Below are the code and all the weights of a small trained network. Each question names an input and a class and asks about switching units off, where a switched-off unit gives its printed mean instead of its output.

import numpy as np


def w(rows, s, z=0):
    codes = np.array(rows[::2]) - 128.0
    scale = np.full(codes.shape[1], s)
    scale[-1] = z or s
    return codes * scale


def f(y):
    return y / 2 * (1 + np.tanh(0.7978845608 * (y + 0.044715 * y**3)))


def log_softmax(a):
    a = a - a.max(-1, keepdims=True)
    return a - np.log(np.exp(a).sum(-1, keepdims=True))


def net(x, mask):
    res = np.array(x, float).reshape(1, 8) / 4 @ E
    y = f(res @ A[0][:, :-1].T + A[0][:, -1])
    res = res + np.where(mask, y, B[0][:, -1]) @ B[0][:, :-1]
    return log_softmax(res[-1] @ U[:, :-1].T + U[:, -1])


A, B = {}, {}
E = w([
[128,131,133,126,126],'x0',
[133,111,136,126,132],'x1',
[209,205,164,208,190],'x2',
[118,168,127,126,114],'x3',
[17,111,196,227,151],'x4',
[128,126,120,131,130],'x5',
[188,110,141,204,2],'x6',
[129,107,107,138,140],'x7',
],0.0078)
A[0] = w([
[100,153,135,59,237,93],'n1',
[142,108,114,159,99,95],'n2',
[158,104,152,149,87,48],'n3',
[176,98,124,197,11,102],'n4',
[254,151,66,31,115,146],'n5',
[115,149,124,112,148,133],'n6',
[101,136,118,87,186,78],'n7',
[146,118,116,152,131,7],'n8',
[105,100,134,117,109,36],'n9',
[159,129,144,89,118,230],'n10',
[75,87,90,66,59,45],'n11',
[154,138,138,145,147,70],'n12',
[74,93,92,86,64,30],'n13',
[69,135,149,170,130,45],'n14',
[51,102,190,205,130,160],'n15',
[81,135,143,162,127,85],'n16',
[99,138,101,125,100,102],'n17',
[138,132,107,159,85,105],'n18',
[159,144,149,162,161,37],'n19',
[84,137,142,161,126,101],'n20',
[173,161,148,158,160,11],'n21',
[133,132,106,132,136,55],'n22',
[127,148,130,127,118,94],'n23',
[118,100,169,148,141,144],'n24',
[92,113,153,171,138,104],'n25',
[147,124,143,154,66,120],'n26',
[173,116,114,101,125,136],'n27',
[142,106,133,157,95,31],'n28',
[240,185,145,198,199,26],'n29',
[151,162,111,93,116,158],'n30',
[175,126,116,91,123,170],'n31',
[176,146,113,152,166,80],'n32',
[86,103,120,99,91,45],'n33',
[107,112,113,102,99,93],'n34',
[186,147,95,79,123,117],'n35',
[94,134,148,152,129,96],'n36',
],0.012,0.0016)
B[0] = w([
[150,202,94,49,206,207],'n1',
[134,147,125,113,148,144],'n2',
[112,153,120,93,159,151],'n3',
[141,192,95,52,230,215],'n4',
[85,99,77,250,127,247],'n5',
[146,127,124,116,144,138],'n6',
[153,164,115,87,182,168],'n7',
[132,130,141,119,135,126],'n8',
[129,132,143,124,110,138],'n9',
[115,117,117,151,134,153],'n10',
[145,113,209,86,55,198],'n11',
[137,134,137,117,108,135],'n12',
[147,112,195,89,72,184],'n13',
[118,100,102,179,134,162],'n14',
[100,99,83,219,109,206],'n15',
[132,115,110,176,130,152],'n16',
[149,112,142,129,129,136],'n17',
[136,137,117,108,156,147],'n18',
[124,115,150,106,100,148],'n19',
[124,109,105,164,128,151],'n20',
[128,107,167,91,105,154],'n21',
[132,132,130,127,126,125],'n22',
[112,108,132,115,141,126],'n23',
[109,127,113,146,118,145],'n24',
[124,120,103,174,114,158],'n25',
[144,152,102,95,178,162],'n26',
[115,126,114,164,133,156],'n27',
[130,155,119,116,146,142],'n28',
[143,97,215,55,36,207],'n29',
[139,103,111,149,136,154],'n30',
[117,122,103,169,127,164],'n31',
[125,123,156,117,103,152],'n32',
[145,119,161,112,98,157],'n33',
[130,121,150,120,109,148],'n34',
[112,111,111,189,133,180],'n35',
[117,115,110,155,125,144],'n36',
],0.024,0.012)
U = w([
[120,65,50,255,122,253],'0',
[191,191,68,67,236,78],'1',
[185,62,218,97,23,47],'2',
],0.0078,0.0022)

Each question gives the input, the list of numbers given to net, and the class t.
The units are the neurons (one row each of A and B). Each row of codes is followed by its name. A weight is (code - 128) times the scale printed after its matrix; where a second scale follows, it is the last column's (A, B and U).
mask holds one flag per neuron, in row order. A switched-off neuron (its flag False) gives its mean, the last column of its row in B, instead of its output. The means were averaged over made-up inputs and are rounded, as every weight is.
A unit's drop is (log p(t) with every unit on - log p(t) with that unit switched off) / (log p(t) with every unit on - log p(t) with every unit switched off).
The circuit of an input: a set's keep is (log p(t) with only the set's units on - log p(t) with every unit switched off) / (log p(t) with every unit on - log p(t) with every unit switched off). Starting from the 12 units with the biggest drops (on a tie, the unit counted first), units are removed one at a time, each time the one whose removal leaves the highest keep (on an exact tie, the one counted first), for as long as the keep stays at least 0.8.
units of the circuit, in order: the units of the circuit, biggest drop first
top k neurons: the k neurons with the biggest drops, biggest first
drop when u is switched off: that unit's drop, to one decimal
input [1,-4,-6,-1,5,3,-6,-7], class 1: top 3 neurons -> (n1, n29, n5)
input [6,6,-6,-5,6,4,8,7], class 1: units of the circuit, in order -> (n4)
input [1,-6,-8,-4,-8,-8,-3,-4], class 0: top 2 neurons -> (n5, n29)
input [3,5,-8,-1,-8,1,-3,0], class 0: top 4 neurons -> (n5, n29, n35, n31)
input [-4,-1,-6,-1,-7,1,8,-2], class 1: top 3 neurons -> (n4, n26, n15)
input [8,5,-3,0,0,7,-1,6], class 2: units of the circuit, in order -> (n4, n5)
input [-7,8,-6,-4,-7,8,-5,7], class 0: top 2 neurons -> (n5, n29)
input [-3,6,6,4,3,3,5,-7], class 2: top 2 neurons -> (n29, n1)
input [-7,-2,8,5,-6,-7,8,-7], class 1: top 2 neurons -> (n4, n26)
input [-8,8,-3,-1,-5,0,-5,6], class 0: top 3 neurons -> (n5, n4, n35)
input [7,0,8,5,6,-6,-2,-2], class 2: top 2 neurons -> (n29, n5)
input [1,7,5,1,0,-3,6,5], class 1: drop when n4 is switched off -> 1.6
input [-3,0,-3,6,5,8,-8,4], class 1: drop when n1 is switched off -> 2.0
input [4,-8,8,-4,1,7,-5,5], class 2: units of the circuit, in order -> (n29)
input [7,-5,7,6,-2,6,-5,-8], class 2: drop when n29 is switched off -> 1.6
input [6,4,5,-7,4,-8,-2,-6], class 2: top 2 neurons -> (n5, n29)
